Below are the code and all the weights of a small trained network. Each question names an input and a class and asks about switching units off, where a switched-off unit gives its printed mean instead of its output.

import numpy as np


def w(rows, s, z=0):
    codes = np.array(rows[::2]) - 128.0
    scale = np.full(codes.shape[1], s)
    scale[-1] = z or s
    return codes * scale


def f(y):
    return np.maximum(y, 0)


def log_softmax(a):
    a = a - a.max(-1, keepdims=True)
    return a - np.log(np.exp(a).sum(-1, keepdims=True))


def net(x, mask):
    res = np.array(x, float).reshape(1, 7) / 4 @ E
    y = f(res @ A[0][:, :-1].T + A[0][:, -1])
    res = res + np.where(mask, y, B[0][:, -1]) @ B[0][:, :-1]
    return log_softmax(res[-1] @ U[:, :-1].T + U[:, -1])


A, B = {}, {}
E = w([
[131,129,133,126],'x0',
[161,150,84,242],'x1',
[54,181,189,178],'x2',
[150,250,107,86],'x3',
[126,126,125,130],'x4',
[128,127,129,126],'x5',
[129,130,127,128],'x6',
],0.011)
A[0] = w([
[121,189,130,99,88],'n0',
[180,56,96,68,73],'n1',
[143,45,100,173,33],'n2',
[191,43,81,68,218],'n3',
[170,195,71,148,109],'n4',
[112,161,129,152,177],'n5',
[155,143,94,126,108],'n6',
[175,144,76,128,107],'n7',
[138,128,133,13,23],'n8',
[59,81,191,140,129],'n9',
[180,151,86,125,99],'n10',
[121,121,108,255,3],'n11',
[123,165,140,154,184],'n12',
[113,198,158,85,28],'n13',
[170,182,65,139,126],'n14',
[106,216,140,78,29],'n15',
[134,49,126,174,160],'n16',
[64,85,191,109,134],'n17',
[68,82,200,139,122],'n18',
[173,138,99,131,111],'n19',
[62,85,198,111,139],'n20',
[124,118,142,17,134],'n21',
[151,38,101,174,42],'n22',
[56,99,210,101,124],'n23',
[61,91,194,109,117],'n24',
[176,44,103,66,23],'n25',
[187,155,71,125,115],'n26',
[108,216,141,111,120],'n27',
],0.0075,0.0064)
B[0] = w([
[97,116,168,132,160],'n0',
[60,97,176,116,183],'n1',
[159,175,150,197,161],'n2',
[118,166,181,192,254],'n3',
[168,155,99,126,178],'n4',
[102,109,147,120,172],'n5',
[148,132,113,119,147],'n6',
[161,137,99,112,160],'n7',
[170,210,198,249,171],'n8',
[156,126,93,85,187],'n9',
[151,130,107,119,158],'n10',
[34,66,194,84,162],'n11',
[102,107,143,117,177],'n12',
[61,77,172,70,155],'n13',
[161,151,104,119,180],'n14',
[64,90,180,97,166],'n15',
[85,117,174,135,198],'n16',
[159,127,91,80,189],'n17',
[152,132,94,86,184],'n18',
[140,133,118,121,151],'n19',
[157,127,90,79,194],'n20',
[92,128,189,165,209],'n21',
[152,180,173,204,168],'n22',
[155,126,84,87,192],'n23',
[157,130,92,90,183],'n24',
[53,84,163,83,172],'n25',
[165,138,97,109,172],'n26',
[108,140,170,171,184],'n27',
],0.011,0.0088)
U = w([
[73,41,150,101,245],'0',
[144,205,147,212,61],'1',
[213,131,2,80,58],'2',
],0.014,0.0012)

Each question gives the input, the list of numbers given to net, and the class t.
The units are the neurons (one row each of A and B). Each row of codes is followed by its name. A weight is (code - 128) times the scale printed after its matrix; where a second scale follows, it is the last column's (A, B and U).
mask holds one flag per neuron, in row order. A switched-off neuron (its flag False) gives its mean, the last column of its row in B, instead of its output. The means were averaged over made-up inputs and are rounded, as every weight is.
A unit's drop is (log p(t) with every unit on - log p(t) with that unit switched off) / (log p(t) with every unit on - log p(t) with every unit switched off).
unit that matters most: the unit with the biggest drop
top k neurons: the k neurons with the biggest drops, biggest first
drop of u: that unit's drop, to one decimal
input [-2,4,7,-7,4,7,2], class 0: unit that matters most => n11
input [8,1,-1,7,3,0,2], class 2: top 2 neurons => [n3, n8]
input [-4,6,-8,-8,2,-8,-1], class 1: top 2 neurons => [n22, n2]
input [1,4,6,0,2,-7,7], class 0: top 2 neurons => [n11, n3]
input [5,-4,4,7,2,-8,5], class 0: top 2 neurons => [n13, n15]
input [4,0,4,2,-3,3,5], class 0: top 3 neurons => [n3, n8, n22]
input [-2,-8,-6,3,-8,-3,8], class 1: top 2 neurons => [n8, n3]
input [-2,4,-6,-7,0,-5,3], class 1: top 3 neurons => [n22, n2, n3]
input [-8,0,-6,7,-6,0,4], class 1: drop of n20 => 0.3
input [4,4,-2,-6,3,2,5], class 1: drop of n22 => 0.4
input [7,-7,-5,2,1,-1,0], class 1: drop of n3 => 0.2
